Here is a tiny trained network, its code and every weight. The questions are about switching its units off for an input and a class, where a switched-off unit gives its printed mean instead of its output.

import numpy as np


def w(rows, s, z=0):
    codes = np.array(rows[::2]) - 128.0
    scale = np.full(codes.shape[1], s)
    scale[-1] = z or s
    return codes * scale


def f(y):
    return np.maximum(y, 0)


def log_softmax(a):
    a = a - a.max(-1, keepdims=True)
    return a - np.log(np.exp(a).sum(-1, keepdims=True))


def net(x, mask):
    res = np.array(x, float).reshape(1, 8) / 4 @ E
    y = f(res @ A[0][:, :-1].T + A[0][:, -1])
    res = res + np.where(mask, y, B[0][:, -1]) @ B[0][:, :-1]
    return log_softmax(res[-1] @ U[:, :-1].T + U[:, -1])


A, B = {}, {}
E = w([
[127,129,119,135,123],'x0',
[131,139,213,87,174],'x1',
[158,149,128,18,24],'x2',
[127,130,134,126,130],'x3',
[39,192,184,191,23],'x4',
[125,124,101,140,112],'x5',
[43,205,61,48,187],'x6',
[226,255,128,171,115],'x7',
],0.0077)
A[0] = w([
[226,57,191,119,82,99],'n0',
[80,60,119,103,129,38],'n1',
[174,97,79,141,184,185],'n2',
[137,133,98,92,137,179],'n3',
[207,85,73,75,160,141],'n4',
[62,3,135,84,104,86],'n5',
[78,123,91,137,106,158],'n6',
[163,131,143,24,38,197],'n7',
[192,99,78,91,182,109],'n8',
[138,117,83,188,93,186],'n9',
[25,248,59,62,190,93],'n10',
[204,47,215,207,72,84],'n11',
[105,128,185,158,66,73],'n12',
[145,146,130,71,91,120],'n13',
[103,61,142,120,103,88],'n14',
[243,255,130,174,129,47],'n15',
[103,118,152,178,179,205],'n16',
[60,75,131,129,127,81],'n17',
[10,207,167,186,63,114],'n18',
[190,121,108,97,165,28],'n19',
[89,188,134,72,158,251],'n20',
[96,54,191,108,104,128],'n21',
[86,144,145,244,226,222],'n22',
],0.0098,0.0026)
B[0] = w([
[76,85,100,163,111,225],'n0',
[128,177,136,140,162,172],'n1',
[143,116,170,105,102,193],'n2',
[130,111,133,139,102,162],'n3',
[130,110,214,117,104,204],'n4',
[141,211,122,114,183,218],'n5',
[167,114,128,137,127,169],'n6',
[211,120,49,108,75,227],'n7',
[118,119,211,127,101,193],'n8',
[121,129,125,120,144,182],'n9',
[38,71,103,209,156,254],'n10',
[30,83,95,196,142,250],'n11',
[140,89,179,108,111,188],'n12',
[170,136,87,133,108,172],'n13',
[117,146,122,112,160,173],'n14',
[120,217,118,94,236,250],'n15',
[161,141,95,97,86,185],'n16',
[131,176,129,116,158,175],'n17',
[146,93,249,86,127,252],'n18',
[114,123,166,119,135,166],'n19',
[117,104,103,166,102,202],'n20',
[147,159,117,135,146,192],'n21',
[201,128,49,89,42,238],'n22',
],0.018,0.0098)
U = w([
[50,81,101,190,125,95],'0',
[143,105,253,72,90,95],'1',
[134,252,113,88,209,69],'2',
[189,128,63,86,48,252],'3',
],0.0076,0.0033)

Each question gives the input, the list of numbers given to net, and the class t.
The units are the neurons (one row each of A and B). Each row of codes is followed by its name. A weight is (code - 128) times the scale printed after its matrix; where a second scale follows, it is the last column's (A, B and U).
mask holds one flag per neuron, in row order. A switched-off neuron (its flag False) gives its mean, the last column of its row in B, instead of its output. The means were averaged over made-up inputs and are rounded, as every weight is.
A unit's drop is (log p(t) with every unit on - log p(t) with that unit switched off) / (log p(t) with every unit on - log p(t) with every unit switched off).
The circuit of an input: a set's keep is (log p(t) with only the set's units on - log p(t) with every unit switched off) / (log p(t) with every unit on - log p(t) with every unit switched off). Starting from the 12 units with the biggest drops (on a tie, the unit counted first), units are removed one at a time, each time the one whose removal leaves the highest keep (on an exact tie, the one counted first), for as long as the keep stays at least 0.8.
circuit, biggest first: the units of the circuit, biggest drop first
k most important neurons: the k neurons with the biggest drops, biggest first
drop of u: that unit's drop, to one decimal
input [-1,-8,7,-4,6,-8,-3,-8], class 2: circuit, biggest first -> [n5]
input [0,-8,-6,8,1,-6,3,0], class 3: 2 most important neurons -> [n22 n11]
input [6,-3,7,-1,2,-2,-5,-8], class 2: 2 most important neurons -> [n5 n22]
input [-8,1,4,3,-3,-7,-7,-6], class 0: 3 most important neurons -> [n0 n11 n15]
input [7,2,1,-5,-7,-5,-8,3], class 0: 2 most important neurons -> [n11 n0]
input [-2,2,5,-8,-7,5,5,1], class 1: 2 most important neurons -> [n4 n8]
input [-2,-1,4,-2,-3,8,-4,5], class 2: 2 most important neurons -> [n15 n10]
input [2,5,0,5,-7,-8,-1,7], class 1: 3 most important neurons -> [n4 n8 n5]
input [3,4,-3,-3,-6,-2,-8,8], class 0: 2 most important neurons -> [n11 n0]
input [-5,3,-8,0,3,-4,-6,-4], class 3: 3 most important neurons -> [n22 n10 n16]
input [5,-1,-7,2,-2,4,-3,7], class 2: 2 most important neurons -> [n15 n7]
input [-6,-4,4,5,7,5,7,5], class 0: 3 most important neurons -> [n10 n20 n4]
input [5,1,7,-3,0,-7,-8,5], class 0: 3 most important neurons -> [n11 n0 n22]
input [8,4,-7,-5,7,-1,-2,2], class 1: 3 most important neurons -> [n18 n7 n12]
input [-6,5,7,-4,1,-7,0,-4], class 3: most important neuron -> [n7]
input [7,-2,1,-7,-5,4,-4,7], class 2: 3 most important neurons -> [n15 n18 n10]
input [-4,8,-5,-5,4,-8,4,3], class 3: drop of n16 -> 0.2
input [0,-4,-3,-5,-5,-7,-8,5], class 0: drop of n21 -> 0.0
input [7,6,-1,2,2,-7,-1,-3], class 2: drop of n0 -> 0.1
input [3,5,3,-2,-1,-2,-6,-1], class 0: circuit, biggest first -> [n11]
input [3,8,-2,6,6,1,6,3], class 0: drop of n4 -> 0.4
